Facts:
A {ε=AE BD J M}
AA {ε=J AD, ξ=228}
AB {ε=AV BK, ξ=879}
AC {ξ=228}
AD {ξ=311}
AE {ξ=311}
AF {ε=AU N, ξ=879}
AG {ε=E BA AY T Y}
AH {ε=AL U, ξ=879}
AI {ξ=879}
AJ {ε=AI AY D BE AK AS, ξ=311}
AK {ξ=228}
AM {ε=N BF Y, ξ=311}
AN {ε=BE, ξ=311}
AO {ξ=311}
AP {ε=BD Q BK}
AQ {ξ=879}
AR {ε=AL BB O X, ξ=228}
AS {ξ=311}
AT {ε=AD}
AU {ξ=879}
AW {ε=BA D, ξ=879}
AZ {ε=P BH, ξ=879}
B {ξ=879}
BC {ε=S Y, ξ=879}
BF {ξ=228}
BG {ε=BI, ξ=879}
BH {ξ=311}
BI {ξ=879}
BK {ξ=879}
C {ε=AE AX T, ξ=311}
D {ξ=228}
E {ξ=228}
F {ε=Q}
G {ε=P Z, ξ=879}
H {ε=AL I U T, ξ=311}
J {ξ=879}
K {ε=W AL X, ξ=879}
L {ε=BA T, ξ=879}
O {ξ=228}
P {ξ=879}
R {ε=AY AU}
T {ξ=879}
V {ε=W AQ BF, ξ=311}
W {ξ=311}
X {ξ=879}
Y {ξ=879}

Known rows:
[ 38 -19  12 -21 -13 -50   6 -45   4  72 -18   5 -54  10  34  13  24  23
 -12   1   2  23  24  33  -7  11  15 -29 -24 -17  49 -55 -13   0 -12   5
  41  16  -8   3 -21]: AD
[ 28 -28  30 -11 -40 -19   1 -31   9  57 -27   3 -17 -31  34  10  30  -4
 -20   5   6  25  10  23   0  24  28 -20 -17 -35   6 -60  -9  -7 -18 -12
   8  19 -25 -38 -25]: AJ
[ 26  -5 -22 -14  -2 -42   8 -27  12  51  -5  -1 -17  10  29  13  29   7
 -21   8  -5  48  15  18  -3  22   5  -2 -14 -34  45 -18  -6 -25 -13 -14
  -1   7  -1 -27  -4]: T
[  6   6   6 -23  -4 -27  22 -15  32  44 -19   6  14 -18  22  35   5  28
 -34  16  13  40   2  19  12  33   1   6   0  -4  45 -38   4 -30 -31 -16
  16  21  -7 -32  -6]: K
[ 50 -32  31 -12 -34 -51 -22 -33   1  69  -5  16  -4 -36  33  24  22   0
 -13  26  -1  24  28  38 -41  52  18 -24 -10   5   0 -60 -21 -40   3   1
  14  13   1  -3  -1]: BF
[ 37 -22  33  -2 -39 -32  -2 -32  14  69 -17  10 -18 -27  33  25  14  -2
 -26  17  15  33  24  27 -14  34  12 -24 -17 -23  13 -61  -5 -14 -20   2
  17  19 -23 -30  -5]: AM
[ 22 -56  -5   8 -37 -52  13 -19  17  49 -12  -1 -27 -17  47  -8  15   8
 -30  29 -13  49  18  14  14  46  12 -40 -18  -5  39 -40   2  -3 -24  -9
   1  -5   3 -41  -4]: U
[ 32 -28  17 -31 -69 -35  15 -26  46  66 -36 -12  -5 -70  64  26  22  19
   3  46  22  36  -3  49 -36  52  26  -8 -37 -26  -2 -48  -1  14 -18 -31
  48  18   3 -41   1]: F
[-11 -19  14 -11 -21 -45   0 -40   6  46   8  12 -26   6  48  11  53  13
  -4   4  21  28  -4  32 -10  30  13  -2  -1 -29  14 -39 -20 -35 -15 -32
  14  16  14 -14 -17]: AI
[ 32 -41  15 -12 -39 -47 -11 -36   9  67 -21   4 -13 -23  39   9  52 -18
   0  28  13  42  -6  30 -13  28  38 -20 -20 -32  -3 -59 -13  -7 -33 -40
  -8  19  -5  -7 -25]: BE
[ 41 -43  14 -13 -27 -35  11 -20   1  51  -8 -16   4 -35  24  45  28  21
 -50  23  18  25   2  16 -16  28   8 -43 -25 -23  -3 -43  -3   4 -32 -13
   5  25 -12 -30   6]: R
[ 47 -55  15 -20 -27 -11 -21 -35  16  56 -11  -4  -4 -48  35  12  54  -8
  -8  22  -9  45  15  26  -1  25  22  -5 -38 -14  10 -65  -1 -30 -13 -12
  11  29 -12  -3 -11]: AK
[  1  -9  37 -17 -14 -50   8 -27   3  57  10   0 -14 -26  70  34  40  32
  23  29   0  52 -15  38 -22  60  18 -57 -31 -35  -7 -53 -16   5 -17 -37
  44   2   0 -35  19]: AV
[ 42 -43 -15  -4 -36 -54   4 -24  18  60   0   5 -21 -15  23  19  41 -19
 -22  25   6  51   2  17  -9  43  36 -28 -13 -27   2 -36  -9 -24 -19 -24
  -1   5  -3 -30   0]: BA
[ 23   0 -13  -6  19 -43  -1 -24  12  47   6   9 -10  14  40  42   4  16
 -25  18   2  45   6  29 -21  27 -17 -15  -5 -10  72 -47 -11 -29 -31 -25
  32  14  -4  10   6]: J
[ 35 -10  12 -18 -13 -34  -2 -19  21  64 -17   2  -5  -9  27  35   6  13
 -30   4  16  39  11  36 -19  26  32  10 -11 -37  35 -59   0 -33 -14 -25
  22  22  -1 -41 -10]: AF
[ 61 -40  -4 -21 -32  -5   8 -21   5  72   0  11   1 -24  20   7  52   5
 -11  11  -1  34  13  17   1  36  37 -18   1 -18  -5 -66 -22 -42   1   5
   0  21  -2 -18 -20]: D
[ -2  15  23   5   6 -13  12 -30   6  37 -13   7   7 -39  64  53  -1  48
  16  33  -6  46  -5  41  -7  22  14 -18 -25 -29  20 -51 -35 -22 -21 -26
  37   8 -16 -46   1]: AB
[ 28  -2  44 -12 -27 -19  15 -28 -12  49 -47 -17 -31 -35  40  -5  37 -12
 -27   2  17  30   1  32   5  33  42   1 -12 -40  19 -66 -36   7  -6 -32
  -9  33 -32 -30 -34]: AN
[ 26 -31  20 -11  -1 -55 -23 -30  27  54 -18 -13  -5   8  38  25  23   1
 -26  42 -15  47   1  16 -31  28  15 -43 -14  -3  23 -45   6 -13 -28 -42
  17  -2  -9 -24  -3]: M

Rows:
[ 30 -28  14   6 -44 -34   1 -32  33  48 -24 -16   0 -32  52  37  12  38
 -22  35   7  51   0  20 -19  33  28 -31  -8 -22  21 -41 -22   8 -29 -31
  25  17   8 -32  12]  AP
[ 49 -22  10 -18 -23 -37  19 -33  15  57 -33 -11 -32 -19  36   9   4   9
 -31   4  -1  36  19  35  -8  27  10 -19 -19 -55  26 -31 -11  17 -38  11
  13  19 -32 -42  -9]  C
[ 54 -11 -13 -17  -5 -17  17 -24  19  38 -14 -25 -20 -23  22  31  -5  16
 -29  20   7  30   9  13 -10  29  12 -36  10 -12  30 -55 -10   2 -21 -17
  40  41 -43  -3 -14]  AA
[ 40 -20   5   1 -22 -26   8 -27  17  52 -31  -6 -21 -27  27  10   7  12
 -30  13  -9  39  31  22   7  39   7 -18  -3 -12  47 -30   3  -7 -19  -1
   2   4 -25 -43 -20]  H
[ 32 -35  36  -7 -39 -46  -5 -48  12  59  -2  20 -26 -13  22  -9  40  -2
 -10 -10   8  26  17  35 -12  13  35 -34 -38 -29  28 -69  10 -32 -11 -27
  25   4   1 -26 -14]  AS
[ 45 -28  15 -15 -13 -48   3 -39   4  64 -18  -5 -29  -8  36   3  34   5
 -25  11 -17   6  15  41 -28  14   5 -25 -17 -23  33 -31 -23  -4 -26  -5
  22   6   0  -2 -15]  AE
[ 10 -44  46 -24 -28 -63   7 -27   2  72 -14   9  -5   1  31  14  27  -2
 -28  13   9   8  10  44   5  39  -1  -3 -12  14  27 -57 -16 -31 -36  -3
  31  10  22 -24 -13]  W
[-12 -22  31   5 -10 -36 -11 -39   7  47  -8  17  -4  -5  57  40  16  44
   3  11 -10  54  13  30 -22  29  23 -18 -16 -25  42 -42 -38 -29  -3 -26
  32  10  22 -21   4]  BK
[ 13  14   1 -20   6 -38  -4 -19  12  57   6  16 -11   8  23  19  31  20
 -23  20  11  44  17  27  -5  40 -19  -2  -1  -2  55 -23 -10 -37 -24 -25
   9  11   2  -6  -2]  X
[ -6 -12   8 -25  -8 -66  24 -30  37  79  -9  -6  14   0  17  25  24   4
 -10  -9  18  36   5  17 -10  45  -4  -8  -9 -22  21 -47 -35 -55 -26 -39
  29  16  39 -20  11]  AQ
[ 39 -31  -5  -9 -28 -35   6 -16  20  48 -16 -14  -7 -42  31  38  19   5
 -30  30  13  38  -7   7  10  28  30 -36 -18 -40  -3 -42 -12  -1 -35 -22
  -1  10 -36 -44   0]  AG
[ 47 -65  -2 -21 -23 -56  29 -31  16  59 -15   3 -22 -15  44  18   9  20
 -13  12   8  43 -11  16 -20  44   9 -31 -24 -63  12 -19 -19   8 -47   5
  25   7 -26 -31  12]  AX
[ 34 -19   9  10 -27 -52   0 -14   0  49  -5  -3 -11 -13  46  27  41  31
  -7  50  -3  16   1  37 -32  41  18 -33 -17   2  23 -47 -32 -20 -27 -30
  25  -3  26  -2 -10]  BD
[ 25 -17  10  -5 -40 -48 -12 -25  11  38   9  13 -53  20  34  -4  33  25
  -1  11   4  45  67  28 -36  29   7 -37 -20  -9  22 -33 -35  -8   3   6
  36   2   7 -24 -42]  BH
[ 36 -29   4 -14 -58 -64   2 -43  31  66 -14 -13  -8 -30  48  15  40  24
  -9  47   6  53  -2  41 -23  33  10 -18  -4   4  23 -38 -23   3 -17 -23
  34  -2  25 -28   9]  Q
[  3  -6 -12  -7  -2  -1  21  -9  29  38 -44   0  -6 -18  49  14   2  19
 -27   6   5  58  13  15  25  29  25   9  -1 -15  47 -30   4 -26 -12  -1
  12  15   7 -55  -1]  AH
[ 58 -16   8 -14  -7 -13   7 -14  22  55 -29 -13  -4 -41  30  20   9  14
 -18  37   5  39  18  29   1  49  -2  -8   6  -5  13 -35  -6 -23 -30 -21
   1  14 -26  -7   6]  AR
[  7  -9   6   2  -7 -10  13  -5  23  13 -10  -2 -24   0  33  17  18  33
 -11  14  33  66  34  19 -15  11  10 -11   7 -37  21 -29 -26  -9  -4 -10
  26  33 -27 -30 -21]  AZ
[ 35 -40   3  -4 -32 -47  -5 -27  26  48 -27 -14 -22 -12  61  30  -2  27
 -24  -3   2  29 -13  11   4  25  20 -48 -21 -42  10 -60  25  24 -11 -19
  23  24 -44  -1   9]  AT
[ 31 -50  16 -20 -24 -47  -1 -18   3  65   0   3  -4 -32  34  20  39   1
 -22  26  18  23   7  26  -4  36  17 -47 -27 -28  15 -40 -18 -16 -38 -17
   5  15 -13 -28   2]  AY

The same objects again, as new rows of numbers:
Known rows:
[-15  41   5   3  -5 -10  -8  -8   3  44 -13   4 -12  14  -8   5  -8 -12]: AJ
[ -9   8  21 -18   8 -10   9   0  -3  15  -6   5  -3  -5  -8  -4  -3  13]: AY
[  4  24   6   1 -10 -28   2  15   2  51 -15  -8  -4  -6  -1  34  -7  -9]: AG
[  6 -11   0   4  26  12   5 -13  -7   0   5  15   4  -6  -8  -6  30   3]: T
[-12   6  20 -22   9   2  -5  17   3   7 -13  14  -7  -5  -8  -6  -3   3]: BE
[  0  -6  20 -18 -11 -15  -6   5  -7 -22  40  -4  13   1   5 -17  -4 -10]: Z
[ 11   2 -18  13   6 -24  -8 -10   6  11  -8  -3  -6  -6  38  11  -5  15]: AR
[ -1 -12  -1 -11   6 -24  -7 -17   7 -12 -14   0   3  -7   5 -13  -9   5]: BB
[-12  24  -3  42  -8 -30   5 -16   3  10  -9  -5  -6   9   9   0 -12   2]: V
[  9  -5 -11 -16  -9   1  -6 -10  20 -27  12  -1  -8  -3  -9  -7  -3 -11]: AV
[  4 -10 -22  30  -8  24  -2  21   9 -28   4   6  -5  -4  -2  14  -5 -12]: AB
[ 20 -12  -8 -16 -11  -4  -6  -9   9 -20 -13  -7  -4  -2  -8 -13  10 -11]: M
[-13   8   2 -10 -10   8  -5  -3   0 -22  -7  -5  -2  17 -10 -11  -4  -8]: AO
[ -6   6  -4  12   5   7  -4  28  -9  39 -12  18  -2  -5  -3  30  10 -11]: AW
[ 19 -13 -11 -13  -9  -3  -6  -8  12 -27  -4  -7  -8  -3 -10 -12   7 -10]: BD
[ -5  -8   2  -5  -6   9  -7  26  -8  -5  29   5  32   5  17  -6   1 -14]: AZ
[ -4  -1   0  43  -7   3  18  21  -7  33   9  -7  -9  -2   5  32  -3 -11]: BC
[ 13   1 -20 -13 -13 -16  -5   3  21 -25  -9  -6  -9  -4  -8   4  -6 -15]: F
[ -2 -10 -16  40   9  -8  -6 -14 -10  15 -13  14  21  -3  13  25  -6  -8]: AH
[ -6 -12   2 -11 -13  29  -7 -14   0 -21 -14 -12  -9  29 -10 -14   8 -10]: AD

Rows:
[ 10  -6   8 -11   9 -14  -4 -13  -2  -2  23  -9  -6  -3  17  -7  -7  48]  BF
[ 11   9   6 -15  12 -27  -6   6  -4  18   5  -6  -7  -6   3  -7   5  35]  E
[-13 -18   2   4  -3  83  -5  -1  -3 -19 -14  -6   7  -4   2  -5  -6 -12]  BI
[-14  30   9 -17 -12   4  -6  -8   2  20 -17   6  -9  12  -7  -5  -4 -11]  AN
[-12  24  17 -18  -9  12  -7  -3  -2   7  -7  18  -6   9  -9 -10  -4   6]  AS
[ -4 -12  12 -17  -9  24  -5   8  -9 -28  59  15  38  -2   6  -9   0 -11]  P
[-10 -13  -3  11  -7  70  -2   6   0  -9 -10  -5   4  -3  10 -11  -9 -15]  BG
[ 22  -1 -15   3 -15 -25  -6  -6  10   2  -9  -6   4   2  -6  12   0 -11]  A
[-14 -11  10   5  13  36  20  13  -8   8  19   5  -4  -6  -8  -3  -4   7]  AU
[ 10 -10  -9 -13  22 -30  -7 -16   6 -23  -7  -4  -2  -4  23 -10  -9  34]  O
[ -1   5  -9  33   7  -7  -1  -2  -8  38 -13  12   4  -6  -4  26  15 -12]  L
[ -6  17   8 -18  -8 -26   4  24   3  45 -10  -4  -1  -5   0  28 -10 -10]  R

